Below are the code and all the weights of a small trained network. Each question names an input and a class and asks about switching units off, where a switched-off unit gives its printed mean instead of its output.

import numpy as np


def w(rows, s, z=0):
    codes = np.array(rows[::2]) - 128.0
    scale = np.full(codes.shape[1], s)
    scale[-1] = z or s
    return codes * scale


def f(y):
    return np.maximum(y, 0)


def log_softmax(a):
    a = a - a.max(-1, keepdims=True)
    return a - np.log(np.exp(a).sum(-1, keepdims=True))


def net(x, mask):
    res = np.array(x, float).reshape(1, 2) / 4 @ E
    y = f(res @ A[0][:, :-1].T + A[0][:, -1])
    res = res + np.where(mask, y, B[0][:, -1]) @ B[0][:, :-1]
    return log_softmax(res[-1] @ U[:, :-1].T + U[:, -1])


A, B = {}, {}
E = w([
[223,216,7,132],'x0',
[163,90,148,40],'x1',
],0.014)
A[0] = w([
[196,189,81,134,57],'N0',
[83,87,157,121,111],'N1',
[124,111,105,142,246],'N2',
[168,155,150,218,95],'N3',
[157,109,120,8,124],'N4',
[107,145,126,188,221],'N5',
[44,99,159,154,1],'N6',
],0.014,0.0047)
B[0] = w([
[155,66,9,76,252],'N0',
[102,120,46,54,209],'N1',
[118,186,174,113,168],'N2',
[126,170,115,79,179],'N3',
[31,218,138,61,224],'N4',
[65,211,128,98,193],'N5',
[129,77,86,83,217],'N6',
],0.013,0.014)
U = w([
[56,251,111,99,82],'0',
[143,54,70,86,102],'1',
[100,207,126,107,252],'2',
[147,120,144,197,80],'3',
[187,112,170,202,98],'4',
[159,121,156,194,81],'5',
],0.013,0.011)

Each question gives the input, the list of numbers given to net, and the class t.
The units are the neurons (one row each of A and B). Each row of codes is followed by its name. A weight is (code - 128) times the scale printed after its matrix; where a second scale follows, it is the last column's (A, B and U).
mask holds one flag per neuron, in row order. A switched-off neuron (its flag False) gives its mean, the last column of its row in B, instead of its output. The means were averaged over made-up inputs and are rounded, as every weight is.
A unit's drop is (log p(t) with every unit on - log p(t) with that unit switched off) / (log p(t) with every unit on - log p(t) with every unit switched off).
The circuit of an input: a set's keep is (log p(t) with only the set's units on - log p(t) with every unit switched off) / (log p(t) with every unit on - log p(t) with every unit switched off). Starting from all 7 units, units are removed one at a time, each time the one whose removal leaves the highest keep (on an exact tie, the one counted first), for as long as the keep stays at least 0.8.
units of the circuit, in order: the units of the circuit, biggest drop first
k most important neurons: the k neurons with the biggest drops, biggest first
drop of u: that unit's drop, to one decimal
input [1,-2], class 2: 2 most important neurons -> (N4 N1)
input [-2,2], class 2: 2 most important neurons -> (N0 N5)
input [2,-1], class 2: 3 most important neurons -> (N4 N6 N1)
input [1,-1], class 2: units of the circuit, in order -> (N4 N0 N1)
input [0,1], class 2: 3 most important neurons -> (N0 N4 N5)
input [-5,-3], class 1: 4 most important neurons -> (N4 N6 N1 N3)
input [-2,5], class 0: most important neuron -> (N4)
input [-2,-2], class 2: 3 most important neurons -> (N0 N4 N3)
input [-4,6], class 0: 2 most important neurons -> (N4 N0)
input [8,5], class 1: 2 most important neurons -> (N0 N5)
input [6,7], class 0: 2 most important neurons -> (N4 N6)
input [-1,0], class 2: 2 most important neurons -> (N0 N4)
input [8,-5], class 1: 2 most important neurons -> (N0 N4)
input [7,-4], class 1: drop of N0 -> 1.8
input [1,8], class 0: drop of N2 -> 0.0
input [5,0], class 1: drop of N0 -> 0.6
